Read these off the table that follows. Indices start at 0.
1) The entry in row 2 and column 0?
2) The entry directly above the smallest entry?
3) The entry at row 0, column 2?
4) The entry just left of 1.44?
5) The entry directly below 1.71?
6) The entry directly below 0.21?
7) The entry in the top-right corner?
8) The entry in the bottom-left corner?
[[ 0.19 -0.08 -0.10 -0.05 -0.46  0.10  0.26 -0.02  0.10]
 [ 1.69 -3.08  3.23  1.64 -2.32  2.01  2.71  2.88  0.43]
 [ 2.65  0.71  0.54 -3.03 -0.48 -3.22  0.49 -0.02 -2.85]
 [ 2.44  1.23  0.57 -2.81  0.03 -3.39  0.36 -0.94 -2.55]
 [ 3.78 -0.77  4.66  0.56 -1.00  1.56  1.30  0.44 -1.07]
 [ 1.04 -3.25  2.91  1.79 -2.29  1.98  2.57  2.92  0.71]
 [ 0.21 -1.57  1.21  1.44 -1.78  1.85  1.71  1.82  0.99]
 [ 3.38 -0.87  4.32  0.31 -0.81  1.11  1.13  0.57 -1.11]
 [ 3.01 -0.96  4.13  0.45 -0.56  1.16  1.08  0.48 -0.84]
 [ 3.50 -0.43  4.25  0.24 -0.88  0.97  1.14  0.05 -1.28]
 [ 3.56 -1.75  5.21  1.30 -1.32  2.21  1.92  1.46 -0.56]
 [ 3.17  1.36  0.77 -4.06  0.18 -4.13  0.17 -0.90 -3.64]]
1) 2.65
2) 2.21
3) -0.10
4) 1.21
5) 1.13
6) 3.38
7) 0.10
8) 3.17

Read these off the array that follows.
1) Which number is the entry just left of the centre entry?
2) Which number is the median entry?
3) Which number is the entry just left of 0.13?
4) Which number is the entry just left of -3.03?
5) Which number is the entry just left of -5.32?
[[-3.79  2.84  1.16 -3.19 -0.02  1.55 -5.63  0.53  0.13 -5.71 -3.03  2.69
  -1.64]
 [ 4.38  0.93 -4.61  4.04  0.32 -5.32 -4.00 -0.44 -1.15 -3.15  4.56 -5.29
   1.29]
 [-6.32  2.35  2.75 -4.64  0.34  3.55 -4.68  0.25 -0.08 -4.29 -5.40  4.48
  -1.21]
 [ 6.13 -1.97 -3.44  4.92 -1.13 -4.09  4.12 -0.57  0.65  4.25  5.79 -4.39
   1.91]
 [-5.76 -2.84  3.49 -4.81  0.06  3.83  5.63 -0.21 -0.45  5.46 -5.51  4.87
  -0.45]]
1) 3.55
2) -0.08
3) 0.53
4) -5.71
5) 0.32

Questions about the row below.
1) What is the fifth entry?
2) What is the second entry?
3) What is the third entry from the left?
4) What is the 1st entry?
5) What is the first entry from the right?
[-5.25  0.73  2.43  1.92 -1.69  4.55  6.16]
1) -1.69
2) 0.73
3) 2.43
4) -5.25
5) 6.16

Questions about the array below.
1) Read off the entry just left of the largest entry.
2) Read off the entry just right of 6.5.
3) Read off the entry just right of -23.7.
4) Read off the entry just left of -79.7.
5) Read off the entry just right of the smallest entry.
6) Read off the entry just left of the smallest entry.
[[-127.0  146.4   -8.4  177.0  -97.6   -8.7    4.6  -36.0   57.9 -138.8
   -30.6  -81.0   80.3  -79.7    6.5   91.5]
 [ -94.4  117.8    0.3 -135.4  124.4  -16.1   -7.6   -7.9  -27.4  -92.1
    -6.7  109.4  -30.2  104.2  -23.7   69.4]]
1) -8.4
2) 91.5
3) 69.4
4) 80.3
5) -30.6
6) 57.9

Questions about the matrix below. Rows and columns are numbered from 0.
1) Read off the bottom entry of the column that holds the largest entry.
2) Read off the entry just right of 0.49.
3) Read off the entry in row 1 and column 2.
4) Read off the entry at row 1, column 0.
5) Read off the minimum.
6) Read off the entry in row 0 and column 1.
7) Read off the entry just right of 0.04.
8) Read off the top entry of the column that holds the largest entry.
[[ 0.17  0.96  2.68 -1.26 -0.11  6.30  1.62]
 [ 0.04  1.57  1.00 -0.54  0.44  4.92  0.08]
 [ 0.09  2.05 -0.07  0.11  0.00  2.01  0.11]
 [ 0.51  0.13  0.49  0.24  0.10  0.02  0.00]
 [-0.04  0.15 -0.16  0.07 -0.12  0.37  0.44]
 [ 0.12  0.84  0.10  0.12  0.38  2.54  0.84]
 [ 0.66  0.80  0.36  0.62  0.02  0.12  0.22]
 [ 0.15  1.65  1.24 -0.27  0.58  6.76  0.48]]
1) 6.76
2) 0.24
3) 1.00
4) 0.04
5) -1.26
6) 0.96
7) 1.57
8) 6.30
